Below is a small trained network, with its code and all its weights. Each question gives an input and a class and asks what happens when units are switched off, that is, made to give their printed mean instead of their output.

import numpy as np


def w(rows, s, z=0):
    codes = np.array(rows[::2]) - 128.0
    scale = np.full(codes.shape[1], s)
    scale[-1] = z or s
    return codes * scale


def norm(h):
    return h / np.sqrt((h * h).mean(-1, keepdims=True) + 1e-5)


def f(y):
    return np.maximum(y, 0)


def log_softmax(a):
    a = a - a.max(-1, keepdims=True)
    return a - np.log(np.exp(a).sum(-1, keepdims=True))


def net(x, mask):
    res = np.array(x, float).reshape(1, 8) / 4 @ E
    u = 0
    for l in range(2):
        y = f(norm(res) @ A[l][:, :-1].T + A[l][:, -1])
        res = res + np.where(mask[u : u + 15], y, B[l][:, -1]) @ B[l][:, :-1]
        u += 15
    return log_softmax(norm(res)[-1] @ U[:, :-1].T + U[:, -1])


A, B = {}, {}
E = w([
[172,39,95,136,183,71],'x0',
[134,125,138,169,156,158],'x1',
[58,199,145,65,75,104],'x2',
[96,161,30,185,144,137],'x3',
[162,118,175,160,112,66],'x4',
[181,114,108,154,3,158],'x5',
[95,112,182,139,169,149],'x6',
[184,199,125,122,169,84],'x7',
],0.0059)
A[0] = w([
[134,154,4,154,149,52,66],'L0N1',
[70,136,99,144,151,140,47],'L0N2',
[83,133,123,106,159,111,23],'L0N3',
[107,119,200,116,130,160,143],'L0N4',
[104,123,132,33,46,158,95],'L0N5',
[169,154,177,107,150,80,12],'L0N6',
[142,173,151,185,103,208,8],'L0N7',
[84,166,133,66,77,154,60],'L0N8',
[113,91,109,127,171,113,101],'L0N9',
[109,107,129,200,107,66,120],'L0N10',
[156,153,174,60,161,71,113],'L0N11',
[52,152,108,55,203,111,3],'L0N12',
[130,55,143,161,196,169,10],'L0N13',
[199,18,164,138,141,143,103],'L0N14',
[84,146,127,67,77,147,51],'L0N15',
],0.011,0.005)
B[0] = w([
[171,130,115,103,124,170,226],'L0N1',
[151,130,194,104,118,62,157],'L0N2',
[117,135,95,98,165,136,146],'L0N3',
[142,118,78,165,110,95,209],'L0N4',
[87,151,150,182,55,124,247],'L0N5',
[180,132,186,159,151,48,173],'L0N6',
[140,127,218,183,179,157,161],'L0N7',
[66,108,139,195,92,157,211],'L0N8',
[96,115,108,148,141,125,177],'L0N9',
[114,122,189,1,108,161,184],'L0N10',
[156,148,143,191,148,88,230],'L0N11',
[98,192,89,102,156,84,196],'L0N12',
[89,50,102,142,147,116,192],'L0N13',
[85,66,119,107,117,88,253],'L0N14',
[83,128,112,191,86,144,198],'L0N15',
],0.011,0.0055)
A[1] = w([
[189,139,128,108,255,77,146],'L1N1',
[90,152,105,158,122,212,78],'L1N2',
[102,190,108,81,159,94,90],'L1N3',
[145,101,223,99,21,134,92],'L1N4',
[148,168,146,179,141,133,173],'L1N5',
[177,168,28,24,104,138,98],'L1N6',
[77,194,65,87,184,111,2],'L1N7',
[158,243,189,150,146,125,198],'L1N8',
[65,129,202,142,165,84,171],'L1N9',
[115,78,164,89,171,163,60],'L1N10',
[195,108,85,80,90,161,133],'L1N11',
[49,173,123,119,116,132,127],'L1N12',
[116,158,158,5,160,110,162],'L1N13',
[96,89,183,56,78,186,114],'L1N14',
[204,112,128,160,115,217,133],'L1N15',
],0.009,0.0045)
B[1] = w([
[107,158,159,186,24,111,241],'L1N1',
[148,117,182,160,102,120,176],'L1N2',
[119,136,93,110,205,87,167],'L1N3',
[70,179,131,60,159,116,224],'L1N4',
[164,68,178,99,140,164,195],'L1N5',
[155,133,109,155,125,162,180],'L1N6',
[51,200,47,148,191,143,164],'L1N7',
[97,43,118,139,164,126,228],'L1N8',
[255,181,86,72,132,222,253],'L1N9',
[85,114,80,130,198,160,154],'L1N10',
[186,194,85,67,56,146,168],'L1N11',
[135,146,113,172,126,159,200],'L1N12',
[113,195,161,187,192,155,183],'L1N13',
[111,195,154,52,173,70,182],'L1N14',
[172,123,76,58,158,154,169],'L1N15',
],0.0075,0.0057)
U = w([
[118,102,162,41,51,62,6],'0',
[99,5,83,123,166,104,158],'1',
[165,97,178,146,155,215,105],'2',
[213,139,40,86,87,187,58],'3',
[209,140,198,180,142,40,59],'4',
[103,201,53,164,192,115,153],'5',
[128,175,142,57,140,160,132],'6',
[68,173,163,190,26,166,227],'7',
],0.02,0.0022)

Each question gives the input, the list of numbers given to net, and the class t.
The units are the neurons (one row each of A and B). Each row of codes is followed by its name. A weight is (code - 128) times the scale printed after its matrix; where a second scale follows, it is the last column's (A, B and U).
mask holds one flag per neuron, layer by layer. A switched-off neuron (its flag False) gives its mean, the last column of its row in B, instead of its output. The means were averaged over made-up inputs and are rounded, as every weight is.
A unit's drop is (log p(t) with every unit on - log p(t) with that unit switched off) / (log p(t) with every unit on - log p(t) with every unit switched off).
The circuit of an input: a set's keep is (log p(t) with only the set's units on - log p(t) with every unit switched off) / (log p(t) with every unit on - log p(t) with every unit switched off). Starting from the 12 units with the biggest drops (on a tie, the unit counted first), units are removed one at a time, each time the one whose removal leaves the highest keep (on an exact tie, the one counted first), for as long as the keep stays at least 0.8.
circuit, biggest first: the units of the circuit, biggest drop first
unit that matters most: the unit with the biggest drop
top k neurons: the k neurons with the biggest drops, biggest first
k most important neurons of layer l: the k neurons of layer l with the biggest drops, biggest first
drop when u is switched off: that unit's drop, to one decimal
input [5,0,-2,8,-1,0,-2,3], class 3: unit that matters most => L0N1
input [6,3,-6,4,8,-6,-4,3], class 1: circuit, biggest first => (L0N13; L0N14)
input [0,-3,-3,-4,-4,3,-3,-3], class 0: 3 most important neurons of layer 0 => (L0N14; L0N11; L0N8)
input [-4,8,-6,5,-3,-5,6,0], class 2: top 4 neurons => (L0N14; L1N9; L0N7; L0N2)
input [1,4,0,-8,2,8,3,3], class 0: top 2 neurons => (L1N4; L0N14)
input [7,6,0,-8,5,2,-5,-1], class 0: top 2 neurons => (L0N14; L0N10)
input [5,4,-1,-4,4,2,-5,-6], class 0: 2 most important neurons of layer 1 => (L1N14; L1N8)
input [2,1,6,-8,6,3,-1,-1], class 4: top 4 neurons => (L0N11; L0N6; L1N1; L0N4)
input [8,7,2,-1,7,1,-7,-1], class 6: 2 most important neurons of layer 0 => (L0N10; L0N4)
input [-4,-2,-2,-4,-7,-2,4,2], class 5: top 2 neurons => (L0N12; L1N1)
input [-3,8,4,-2,6,-2,5,-2], class 4: top 2 neurons => (L0N4; L0N1)
input [7,-5,0,7,7,-6,-8,3], class 3: 2 most important neurons of layer 0 => (L0N1; L0N12)
input [-4,-4,-1,-2,-8,-4,6,-3], class 5: 2 most important neurons of layer 1 => (L1N1; L1N7)
input [0,3,-2,5,-3,-4,-6,-4], class 3: circuit, biggest first => (L0N1)
input [-6,2,4,1,-6,-4,8,-1], class 5: top 2 neurons => (L0N12; L1N1)
input [7,-7,2,-2,-2,5,8,-4], class 0: drop when L0N5 is switched off => 0.3
input [-6,7,4,-8,-1,-3,-8,6], class 4: drop when L1N1 is switched off => 0.2
input [-3,-5,-7,1,0,-6,1,-2], class 1: drop when L0N13 is switched off => 3.7
